Here is a tiny trained network, its code and every weight. The questions are about switching its units off for an input and a class, where a switched-off unit gives its printed mean instead of its output.

import numpy as np


def w(rows, s, z=0):
    codes = np.array(rows[::2]) - 128.0
    scale = np.full(codes.shape[1], s)
    scale[-1] = z or s
    return codes * scale


def norm(h):
    return h / np.sqrt((h * h).mean(-1, keepdims=True) + 1e-5)


def f(y):
    return y / 2 * (1 + np.tanh(0.7978845608 * (y + 0.044715 * y**3)))


def log_softmax(a):
    a = a - a.max(-1, keepdims=True)
    return a - np.log(np.exp(a).sum(-1, keepdims=True))


def net(x, mask):
    res = np.array(x, float).reshape(1, 5) / 4 @ E
    u = 0
    for l in range(2):
        y = f(norm(res) @ A[l][:, :-1].T + A[l][:, -1])
        res = res + np.where(mask[u : u + 12], y, B[l][:, -1]) @ B[l][:, :-1]
        u += 12
    return log_softmax(norm(res)[-1] @ U[:, :-1].T + U[:, -1])


A, B = {}, {}
E = w([
[86,178,162,192,185,107,69,208,127,130],'x0',
[250,86,140,101,189,95,69,184,184,106],'x1',
[192,134,131,214,96,143,153,128,255,159],'x2',
[130,47,109,73,175,140,113,96,205,130],'x3',
[150,153,117,123,13,104,89,127,155,72],'x4',
],0.0084)
A[0] = w([
[117,120,132,130,212,120,213,116,75,153,176],'L0N0',
[59,175,104,108,158,121,123,121,54,145,149],'L0N1',
[44,137,107,126,127,146,125,90,146,151,55],'L0N2',
[131,128,121,124,172,148,57,185,100,135,104],'L0N3',
[122,182,116,162,32,116,105,157,174,121,104],'L0N4',
[51,193,136,173,105,138,221,128,20,155,120],'L0N5',
[183,128,154,174,201,142,197,138,225,158,132],'L0N6',
[161,156,132,126,213,118,79,214,17,141,66],'L0N7',
[172,51,142,61,146,138,185,44,89,114,129],'L0N8',
[83,137,128,130,95,136,186,81,83,126,3],'L0N9',
[80,161,122,165,116,126,102,130,170,128,59],'L0N10',
[9,136,138,111,161,120,100,114,135,133,198],'L0N11',
],0.012,0.0027)
B[0] = w([
[174,109,147,139,100,223,92,167,133,171,194],'L0N0',
[98,24,136,127,132,125,165,71,150,158,202],'L0N1',
[153,148,178,130,164,73,160,126,107,105,160],'L0N2',
[109,131,150,167,107,65,116,156,153,103,167],'L0N3',
[149,185,198,118,123,176,83,130,126,157,191],'L0N4',
[73,135,92,150,84,42,194,126,57,130,247],'L0N5',
[126,138,28,106,140,130,103,106,158,143,212],'L0N6',
[123,129,147,114,188,137,82,96,146,37,209],'L0N7',
[145,118,44,81,84,90,105,141,93,118,210],'L0N8',
[140,112,92,144,150,162,251,188,134,123,180],'L0N9',
[163,88,138,46,96,133,154,88,133,92,150],'L0N10',
[83,115,109,193,61,163,86,157,125,92,182],'L0N11',
],0.018,0.013)
A[1] = w([
[116,224,32,138,116,64,133,112,170,219,30],'L1N0',
[140,83,28,110,93,110,152,105,139,194,147],'L1N1',
[166,192,191,139,179,34,164,163,191,61,8],'L1N2',
[219,182,134,66,79,139,191,171,191,144,230],'L1N3',
[196,174,192,106,124,139,33,104,117,103,191],'L1N4',
[121,148,133,252,114,111,141,94,145,109,72],'L1N5',
[203,42,101,50,125,55,98,110,160,181,50],'L1N6',
[70,228,177,108,135,92,126,120,76,115,61],'L1N7',
[125,113,115,119,112,135,182,93,52,224,138],'L1N8',
[209,150,131,40,190,92,142,134,125,109,63],'L1N9',
[186,72,175,147,244,170,119,144,191,140,4],'L1N10',
[166,181,53,96,113,142,136,94,51,145,44],'L1N11',
],0.014,0.0029)
B[1] = w([
[135,173,36,23,108,104,82,115,137,80,201],'L1N0',
[157,252,195,107,135,52,112,126,143,149,252],'L1N1',
[108,153,149,140,138,38,110,1,73,197,151],'L1N2',
[140,111,108,62,26,153,75,116,161,143,194],'L1N3',
[142,83,225,158,161,165,231,104,111,139,201],'L1N4',
[183,48,97,29,153,101,97,120,150,136,154],'L1N5',
[65,184,55,182,96,115,117,133,217,165,204],'L1N6',
[172,143,70,128,213,123,85,124,189,134,154],'L1N7',
[163,211,128,145,164,171,142,192,105,191,200],'L1N8',
[66,81,98,120,102,75,81,127,80,105,159],'L1N9',
[186,234,109,121,181,179,194,205,84,153,150],'L1N10',
[125,134,65,85,213,170,140,46,196,110,197],'L1N11',
],0.015)
U = w([
[42,6,122,165,127,83,80,122,123,48,192],'0',
[151,110,147,180,181,237,69,221,162,109,77],'1',
[159,222,43,61,87,133,106,117,185,175,187],'2',
[115,108,143,196,53,130,56,195,145,201,56],'3',
[156,147,232,145,225,98,103,55,116,104,133],'4',
[88,135,123,165,98,94,253,180,29,178,165],'5',
[173,91,252,105,44,219,111,83,179,152,137],'6',
[153,79,165,147,125,127,138,169,153,168,2],'7',
],0.015,0.0054)

Each question gives the input, the list of numbers given to net, and the class t.
The units are the neurons (one row each of A and B). Each row of codes is followed by its name. A weight is (code - 128) times the scale printed after its matrix; where a second scale follows, it is the last column's (A, B and U).
mask holds one flag per neuron, layer by layer. A switched-off neuron (its flag False) gives its mean, the last column of its row in B, instead of its output. The means were averaged over made-up inputs and are rounded, as every weight is.
A unit's drop is (log p(t) with every unit on - log p(t) with that unit switched off) / (log p(t) with every unit on - log p(t) with every unit switched off).
The circuit of an input: a set's keep is (log p(t) with only the set's units on - log p(t) with every unit switched off) / (log p(t) with every unit on - log p(t) with every unit switched off). Starting from the 12 units with the biggest drops (on a tie, the unit counted first), units are removed one at a time, each time the one whose removal leaves the highest keep (on an exact tie, the one counted first), for as long as the keep stays at least 0.8.
units of the circuit, in order: the units of the circuit, biggest drop first
top k neurons: the k neurons with the biggest drops, biggest first
k most important neurons of layer l: the k neurons of layer l with the biggest drops, biggest first
drop when u is switched off: that unit's drop, to one decimal
input [8,5,-3,3,-7], class 1: units of the circuit, in order => L0N5, L1N1
input [-1,-4,4,-5,-1], class 5: units of the circuit, in order => L0N5
input [4,6,6,-4,6], class 6: units of the circuit, in order => L0N4, L1N4
input [1,2,6,-8,1], class 6: top 4 neurons => L0N4, L0N5, L1N4, L0N8
input [6,-2,-4,6,-5], class 0: units of the circuit, in order => L0N11, L0N1
input [2,-2,-8,-6,-4], class 0: units of the circuit, in order => L0N7, L1N1
input [5,6,-8,-7,-6], class 4: top 3 neurons => L0N7, L0N8, L1N10
input [0,-1,5,3,6], class 6: 2 most important neurons of layer 0 => L0N4, L0N5
input [5,-4,-3,-1,-8], class 0: 2 most important neurons of layer 0 => L0N7, L0N11
input [-3,-8,1,7,3], class 5: top 2 neurons => L0N6, L0N9
input [5,-3,0,8,-5], class 1: top 2 neurons => L0N5, L0N0
input [6,2,-6,-3,5], class 0: top 2 neurons => L1N1, L0N1
input [0,2,-2,-6,-1], class 0: top 2 neurons => L0N7, L0N5
input [0,5,1,-7,-5], class 4: units of the circuit, in order => L0N7
input [7,-7,-5,4,3], class 5: drop when L0N5 is switched off => 0.7
input [0,1,-6,-3,-3], class 0: drop when L0N7 is switched off => 0.6
input [-8,-5,-7,-3,-7], class 5: drop when L0N10 is switched off => 0.0
input [3,-3,-3,-8,-6], class 5: drop when L0N5 is switched off => 1.4
